[[110 117 150 133 115 126 109]
 [143 141 136 122 145 136 121]
 [118 117 131 126 130 150 112]]	131

[144 133 106 131 117 123]	133

[152 129 141 150 106 113]	129

[[109 152 122 147 134 151]
 [135 155 143 149 139 152]
 [152 103 150 143 146 105]]	103

[[154 141 120 127 130]
 [124 124 136 141 129]
 [133 122 132 139 126]]	133

[155 145 121 111 154 103]	145

[[122 112 114 123 141 127]
 [147 149 143 148 105 127]
 [143 140 147 109 148 153]]	140
---
[[144 158 137 154 137 130]
 [148 125 134 126 122 119]
 [144 136 154 128 133 114]] ⇒ 133

[[125 116 107 146]
 [137 129 128 134]] ⇒ 128

[[143 104 116 137]
 [130 106 114 141]
 [134 102 113 139]] ⇒ 113

[155 119 148 135] ⇒ 148

[135 120 128 154] ⇒ 128

[[134 116 139 109 132 112 116]
 [137 133 126 151 121 129 138]] ⇒ 129

[134 121 100 130] ⇒ 100

[139 102 141 100] ⇒ 141

[104 100 130 132 117 115 125] ⇒ 115
---
[[125 124 129 108 131]
 [131 131 128 152 124]
 [132 133 128 155 122]] => 128

[[139 109 145 100 129]
 [135 135 122 119 133]
 [124 149 107 107 126]] => 107

[[146 115 111 143 109]
 [100 135 145 113 133]
 [134 120 117 121 111]] => 117

[[121 137 102 147 123]
 [112 114 118 133 109]
 [136 117 132 119 132]] => 132

[[124 134 108 142 107]
 [132 135 128 118 135]
 [142 104 129 117 158]] => 129

[[129 136 141 127 129]
 [121 124 146  98 128]
 [115 126 131 116 141]] => 131

[[111 129 147 129 118]
 [117 135 148 133 126]
 [134 118 105 120 126]] => 105
---
array([[126, 125, 127, 129],
       [126, 123, 126, 128],
       [117, 156, 130, 106]]) → 128

array([[129, 118, 150, 136, 114],
       [121, 128, 126, 146, 116]]) → 116

array([[112, 127, 139, 146, 142, 119, 144],
       [147, 118, 129, 122, 106, 120, 106]]) → 106

array([[142, 147, 139, 141, 140, 140, 141],
       [145, 142, 145, 141, 143, 142, 144],
       [139, 153, 136, 153, 141, 151, 139]]) → 144

array([[130, 110, 150, 149, 129, 109, 128],
       [147, 116, 133, 128, 111, 117, 109],
       [136, 101, 153, 146, 121, 100, 121]]) → 109

array([[126, 127, 129, 134, 146, 131, 106],
       [117, 138, 131, 129, 128, 124, 146]]) → 146

array([[135, 121, 150, 128],
       [135, 121, 150, 128],
       [117, 138, 144, 128]]) → 128

array([[128, 115, 122, 139, 110, 117],
       [133, 115, 132, 146, 133, 151]]) → 151

array([[130, 115, 115, 150, 114],
       [131, 127, 128, 135, 128]]) → 128
---
[109 108 133 154 119] out 119
[117 135 123 107 115 105  99] out 99
[133 102 114 147] out 147
[105 142 121 120 119] out 119
[118 125 145 135 149 133 132] out 132
[112 132 109 106] out 106
---
126,140,147,130
150,111,129,114
157,100,144,100
-> 129

124,142,150,123,138
143,129,120,152,124
-> 152

158,103,104,122,127
157,106,112,140,131
150,128,118,129,144
-> 140

130,99,158,152,124,100
132,99,157,152,123,102
-> 123

112,122,145,144,143,125
152,125,123,118,105,122
-> 105

124,118,124,119,152,125
130,151,125,119,105,137
-> 105
---
[[153 142 116 122 145 138]
 [141 115 133 110 108 105]] 105

[[124 143 133 115]
 [106 113 120 106]
 [125 154 138 134]] 134

[126 104 103 110 132 117 127] 127

[106 122 113 118 130] 130

[115 127 145 118 102 125 126] 126

[[139 109 106 123 139 123]
 [152 106 112 138 154 139]] 139

[138 121 104 118 124 137] 137

[[139 119 103 119]
 [115 134 144 134]
 [144 121 104 121]] 121

[108 149 115 123 151 136] 136

[113 122 148 140 150 131 131] 131
---
[124 149 148 149 138] Out: 138
[128 106 150 144 126 102 128] Out: 128
[108 151 117 129] Out: 129
[140 137 129 106 147 142 113] Out: 113
[133 118 113 152] Out: 152
[149 148 107 133] Out: 133
[131 124 123 131 149 129] Out: 129
---
115,135,129,116,119,116,122
150,108,116,136,151,134,125
Out: 122

131,133,128,132,115
137,127,105,149,137
114,150,116,143,113
Out: 115

138,126,115,139,150,118 Out: 118

133,126,125,137,148,123
131,137,132,128,149,139
Out: 123

118,126,136,101 Out: 101

127,127,129,128,113,125,129
126,105,138,130,123,123,129
129,128,126,125,126,130,127
Out: 129

146,138,150,149,123,123
138,116,149,133,109,139
Out: 123

144,127,99,109,122,114
144,103,110,136,139,123
Out: 114
---
[[146 111 107 128]
 [113 142 106 128]]
142

[[103 144 132 127 127 138 129]
 [150 141 121 104 136 153 109]]
141

[[153 130 109 122]
 [136 119 127 123]]
119

[[140 112 103 115 109 133]
 [150 124 101 122 120 143]]
124

[[146 145 133 145 153]
 [152 101 155 139 152]]
101

[[154 126 150 110 154 142]
 [129 136 133 150 125 136]]
136

[[129 139 127 142 140 135]
 [157 108 157 105 120 113]]
108
---
[[134 129 131 156]
 [140 131 135 131]
 [140 135 138 114]] >> 131

[[132 138 134 140]
 [132 148 136 152]] >> 138

[[154 123 128 116]
 [156 124 128 115]] >> 123

[[132 138 126 139]
 [141 114 157 110]
 [144 117 142 119]] >> 114

[[135 102 118 124]
 [132 158 115 101]
 [134 146 118 111]] >> 158

[[129 117 150 125]
 [128 125 123 116]] >> 117

[[124 142 105 139]
 [142 109 136 142]] >> 142
---
[105 141 125 150 144 102] --> 105, 102

[[127 129 111 107 130 107 124]
 [126 157 117 122 115 147 124]
 [129 121 114 129 136 156 137]] --> 127, 137

[152 117 157 146 144 155 141] --> 152, 141

[116 111 155 153 135] --> 116, 135

[121 133 129 136 132 102 138] --> 121, 138

[[140 132  98 127 122]
 [132 128 123 123 128]
 [135 131 108 130 123]] --> 140, 123

[[121 118  98 139 122 113]
 [123 142 113 134 128 142]] --> 121, 142

[[112 106 120 119]
 [131 109 150 117]] --> 112, 117
---
[[127 121 128 121 130 131]
 [110 130 147 143 105 122]]: 130

[[140 138 131 126 103 147 141]
 [142 138 128 142 110 156 143]]: 138

[[142 121 129 127 141]
 [156 122 127 129 132]]: 122

[[ 99 103 112 107]
 [116 138 114 130]]: 138

[[150 139 126 103]
 [106 109 120 107]]: 109

[[147 150 138 129 148 150]
 [146 147 144 128 151 138]]: 147

[[130 151 152 151 126 128]
 [148 152 127 152 154 151]]: 152

[[135 113 135 112 131 153 147]
 [115 147 122 124 115 100 115]]: 147
---
[[136  98 132 150 126]
 [115 147 128 133 101]
 [113 133 127 109 140]] out 126

[[141 136 141 123 146 125 102]
 [156 118 132 123 107 127 125]
 [117 109  98 127 126 136  99]] out 102

[[133 131 125 111]
 [123 140 131 129]
 [122 150 128 118]] out 111

[[123 135 142 137 136 123 124]
 [129 122 106 116 128 129 146]
 [122 134 137 132 134 121 129]] out 124

[[134 116 146 139 134 131 134]
 [135 120 153 136 135 140 143]
 [122 137 109 120 120 120 117]] out 134

[[128 130 148 110]
 [139 147 101 126]
 [107 103 140 119]] out 110

[[130 136 134 155]
 [145 124 138 131]
 [150 131 124 137]] out 155

[[154 144 122 120]
 [121 146 102 130]
 [111 107 144 133]] out 120

[[133 122 153 115 131 125]
 [123 127 117 140 121 136]
 [119 121 123 121 153 138]] out 125
